Each row has a name. Each question is about the rows just above it. Places in a row count from 1.

K_9: 201 154 155 154 154
K_461: 200 200 200 153 154
K_368: 200 170 153 153 200
Places of 200 in row K_461: -> 1 2 3
Every place of 153 in K_368: -> 3 4
At which places does K_368 hold 200? -> 1 5
Every place of 154 in K_9: -> 2 4 5
Whose row is 200 170 153 153 200? -> K_368
Every place of 170 in K_368: -> 2

K_452: 130 135 162  30 165 175  95  74 109 114 150 103 140 118 146 125 150 122 118 131 141 127 141 118 243 127 158 131 117 161 162  79 165 150 136 145 108 126 130 136 152 172  99 141  94 113 140 119 150 136 113 150 132  88 137 135 161 151 148 102
K_959: 131 122 126  30 173 154 146 133 149 120 142 138 133 127 143 114 118 125 155 128 155 115 110 161 155 155 138 136 111 116 138  79 162 121  90 135 141 201 143 117 149  90  96 147  98 105 123 118 153 122  71 160 143  92 170 114 124 157  73  98
K_86: 131 122 126  30 149 154 146 133 149 120 142 138 149 127 143 114 118 125 155 128 155 115 149 161 121 155 138 136 111 116 138  79 162 121  90 135 141 201 143 154 149  90 141 123 121 101 138 121 116 109 121 162 120 134 144 136 121 168 136 109
K_97: 142 135 120  30 146 147 108 108 126 139 140 134 130 119 114 112 151 118 126 136 176 133  97 116 167 114 119 132 106 153 130  79 130 156 140 116 106  99 112 123 118 147 115 137 115 126 119 126 140 128 102 130 139 117 145 116 131 127 119 123
Places of 121 in row K_86: -> 25 34 45 48 51 57
At which places does K_86 hold 120? -> 10 53

K_959: 137 143 137 143 143 126 130 125 126 134 137 137 125 126 143 126 124 133
K_957: 130 133 137 143 131 142 130 125 128 134 128 137 125 126 131 124 124 133
K_201: 170 166  90 115  69 239 144 143  93 127 140  88  86  48 132 123 133 194
K_97: 170 119 150 149  69 239 144 143 150 150 140  88  86  48 125 123 133 194
Places of 150 in row K_97: -> 3 9 10
At which places does K_959 hold 143? -> 2 4 5 15
At which places does K_959 hold 126? -> 6 9 14 16
At which places does K_957 hold 137? -> 3 12

K_9:  79  64 138 138 124  91 107
K_267: 139 139 139  47 139  47 139
K_461: 128  95 162 104  98  88  88
K_957:  94  92  93 109  94  94  92
Every place of 92 in K_957: -> 2 7
Places of 109 in row K_957: -> 4
At which places does K_267 hold 139? -> 1 2 3 5 7
Every place of 128 in K_461: -> 1
At which places does K_957 hold 93? -> 3
At which places does K_9 hold 124? -> 5

K_897: 175 175 175 175
K_201: 128 127 127 128
K_589: 128 137 108 153
K_86: 128 129 128 127
K_368:  94 138  94  94
K_957: 138 129 129 133
K_9: 173 174  55 224
K_97: 119 147 144 119
Every place of 94 in K_368: -> 1 3 4
At which places does K_97 hold 119? -> 1 4
Every place of 129 in K_957: -> 2 3
Places of 175 in row K_897: -> 1 2 3 4
Every place of 144 in K_97: -> 3
At which places does K_201 hold 127? -> 2 3

K_97: 134 159 119 107 111 192 114 147 102 128 119 134  70 152 143 162 160 106 135 138 151 136  70  79  82  89 117 130 100 128 142  77 117 122 100 103
K_461: 115 131 115 141 156 145 127 108 105 146 166 124 178  71 128 117 111 120 143 153 136 129 178 182 179 120 181  76 166  86 135 133 133 128 152 151
K_589: 127 134 112 116 107 199 134 141 124 104 129 162 115 185 158 128 121  90 140 150 126 146  61 103  87  88 102 134  99 141 109  69 140 126 112 110
K_897: 143 115 171 111  84 149 126 101 101 129 103 134  98 167 134 136 133 129 124 101 140 147  85  52  80 106  82 143  82 154 144 101 130 112 113  72
K_9: 137 108 158 136 132  36 127 124 151 140 108  99 131 103  98 122 132 176 106  89 140 110 179 130 149 179 122 151 139 142 138 197 119 130 139 133
K_368: 114 147 108 136 156 139 121 112  92 149 167 124 159  72 132 129 124 110 148 162 147 131 162 171 169 106 185  70 162  78 140 113 128 128 143 147
K_959: 125 150  90 115 121 188 129 138 129 101 125 156  96 182 154 141 137  92 137 156 106 134  57 116  85  98 110 147 107 140 105  63 131 133 105 131
K_452: 113 126 109 147 160 132 133 104 118 137 165 129 183  81 126 109 105 120 140 154 121 125 177 194 181 130 176  87 169  94 122 137 136 132 153 160
K_957: 114 159  74 124 144 206 128 124 112 111 153 152 123 144 154 137 130  81 149 179 111 133  87 155 119  89 149 111 134 110 108  59 132 135 119 150
K_201: 147 103 185 114  82 119 129 151 132 131  98 127 107 162 126 127 128 143 117  87 139 144 103  54  90 122  78 147  83 159 147 147 131 112 119  71
Places of 140 in row K_589: -> 19 33
At which places does K_897 hold 101? -> 8 9 20 32

K_959: 145 155 164 174 181 189 195 199 204 206 208 207 208 205 202 196 191 184 177 169 160 150 139 130 120 110 101  92  83  75  68  62  57  52  49  50  47  49  51  55  59  65  72  79  88  96 107 116 126 136 145 155 164 173 181 189 195 200 203 207 207 209 102 205
K_452:  98  79  65  54  49  52  61  74  91 112 134 156 176 192 201 206 205 196 182 166 145 123 102  81  66  55  50  52  58  71  89 110 132 154 173 189 202 206 205 198 187 169 149 126 104  86  68  55  50  50  58  68  85 106 127 150 170 186 200 205 206 201 189 171
K_267: 179 177 172 166 156 145 132 120 108  97  88  80  79  76  81  87  96 107 119 132 143 156 164  75 177 179 176 172 165 155 143 130 118 106  95  88  81  78  77  80  88  97 107 119 132 145 156 166 173 178 177 176 171 164 154 142 130 117 104  95  86  81  77  78
K_368: 153 158  74 166 170 173 176 179 181 185  74 190 193 194 196 197 195 200 199 199 200 199 199 199 198 197 196 193 194 190 189 186 182 180 177 174 169 167 163 160 155 151 146 142 138 133 129 125 122 117 113 109 104 100 166 166  89  84  82  78  74  73  71  69
K_461:  72  58  49  45  48  58  72  89 111 133 155 174 190 203 210  68 205 194 178 158 138 114  94  75  60  50  47  48  56  68  86 106 127 149 171 187 201 207 210 207 196 181 163 141 119  99  79  63  52  46  47  53  65  81 101 123 144 166 184 196 208 210 207 199
K_86: 156 152 147 143 137 133 127 122 117 171 107 103 100  94  92  89  87  86  87  86  87  88  90  91  94  98 102 106 110 117 121 125 133 137 142 147 151 156 160 163 165 168 170 171 170 170 169 167 165 163 159 156 151 146 143 136 132 126 122 115  94 106 102  98
K_9: 117 109 102  94  86  81  75  69  66  62  60  59  58  58  60  61  65 101  73  79  84  91  99 107 123 123  62 139 146 155 162 169 175 182 186 192 194 101 198 198 197 197 195 191 187 182 177 171 163 156 149 141 132 124 117 109 101 156  86  62  62  69  66  62
K_201:  83  87  98 111 128 145 158 169 174 171 163 150 135 118 102  90  83  82  88  99 113 130 148 161 169 173 172 162 149 134 116 102  89  84  83  89 100 116 133 149 162 172 173 170 160 148 131 114  99  89  83  84  91 102 117 135 152 163 171 174 171 160 145 129
K_957: 176 192 205 213 217 216 211 184 187 171 151 132 110  92  73  58  48  41  38  42  48  60  75  92 111 132 152 171 189 201 212 217 216 213 204 191 175 157 137 115  95  78  63  51  42  38  41  46  57  70  87 107 127 148 184 184 199 209 215 218 214 207 183 179
At which places does K_957 hold 184? -> 8 55 56
At which places does K_461 hold 196? -> 41 60
Every place of 74 in K_368: -> 3 11 61
Every place of 170 in K_86: -> 43 45 46
Places of 101 in row K_9: -> 18 38 57
At which places does K_9 hold 124? -> 54

K_461: 123 120 135 161 117 142  98 125 119 113  94 145 152
K_9:  98 134 189 118 104  57 132  88 119 113 137  42  83
K_959: 106 164 161 113  93  71 123 113 101 133 128  67 107
K_97: 143 139 145 107 138 138 184  97 114 157 139 117 122
K_368: 151 156 179 127  75 112 144 130 112  83 125  78 112
K_452:  98 198 134 134 198  92  96 103  66 134 134 148 198
K_201: 133 130 208 127  84  81 154 101 139  77 141  53  87
Every place of 134 in K_452: -> 3 4 10 11
Every place of 112 in K_368: -> 6 9 13

K_97:  95 119 147 129 105 105 105
K_368:  42 118 109 118 118 119 109
K_267:  97 119 148 124 190  44 107
K_959: 131 120 141 148 203  55 101
K_461:  92 119 146 132 195 132 105
Every place of 105 in K_97: -> 5 6 7
At which places does K_368 hold 118? -> 2 4 5
At which places does K_461 hold 132? -> 4 6
At which places does K_97 hold 95? -> 1
Every place of 119 in K_368: -> 6

K_589: 104 179 128 174 159 121  68 200 176 107 121 120 129 122 122 134 173 117 110 103 128 181 100 160 121 123  64 117 114  96 127 130  97 118 104 174 193 112 121 172 127 134  99 104 141 170 132  97
K_897:  95 116  96 117 115 124 113 119 163 103  98 198 178 107 100 126 119 163 140 147  93 119 108 163 129  97 163 196 111 136 132 156 131 184 104 122 113 160  94 120  97 134 160  97 123 125 160 119
K_452: 111 122 135 107  91 149 100 160 125 100 118 166  98 111 117  69 116 172 158 172 129 121  96  94  62 118  46 160 106  32 169 167 159 144  90 118 179  98 115 112 167 189 114 147 195 120 166 135
Places of 98 in row K_452: -> 13 38
Every place of 160 in K_897: -> 38 43 47
At which places does K_897 hold 97? -> 26 41 44
At which places does K_589 hold 160? -> 24
Places of 103 in row K_589: -> 20

K_267: 195 105 219  49
K_368: 195  49  49  49
K_461: 141  66  48 149
K_97:  78 112 114 114
At which places does K_368 hold 195? -> 1
At which places does K_368 hold 49? -> 2 3 4

K_957: 106 103 161  93 122  89  53 108  80  86 137 110
K_201: 114  99 172  88 123  85  54 107  86  76 134 111
K_589: 130 163 112 173 121 153 107  47 109 191 125 141
K_452:  46  46  90 109 110  46 105 170 112 177  90 110
K_86: 149 108 111  52 137  84 175 135 166  63 134 144
K_97: 135 150 170 229 128 183  53 141  90 200 113 127
K_9:  79 118  71  74 102  89 104  86  99  95 116 105
K_461: 113 128 121 109 135 125 203 122 149 135 170 123
K_959:  96 143 108 167 118 156 110 118 102 174 127 112
Every place of 90 in K_452: -> 3 11
Every place of 110 in K_452: -> 5 12

K_201: 102 173  28  77  82 148 167  78
K_97:  82 173  82  77  82 196 167  78
K_959: 195 195 105 195 105 195 105 137
At which places does K_97 hold 82? -> 1 3 5
At which places does K_959 hold 195? -> 1 2 4 6

K_897: 110 110 137 110 110
K_9:  96 111  75 109 118
K_452: 199 224 167 224  85
Places of 96 in row K_9: -> 1
Places of 110 in row K_897: -> 1 2 4 5
Every place of 75 in K_9: -> 3
Places of 224 in row K_452: -> 2 4

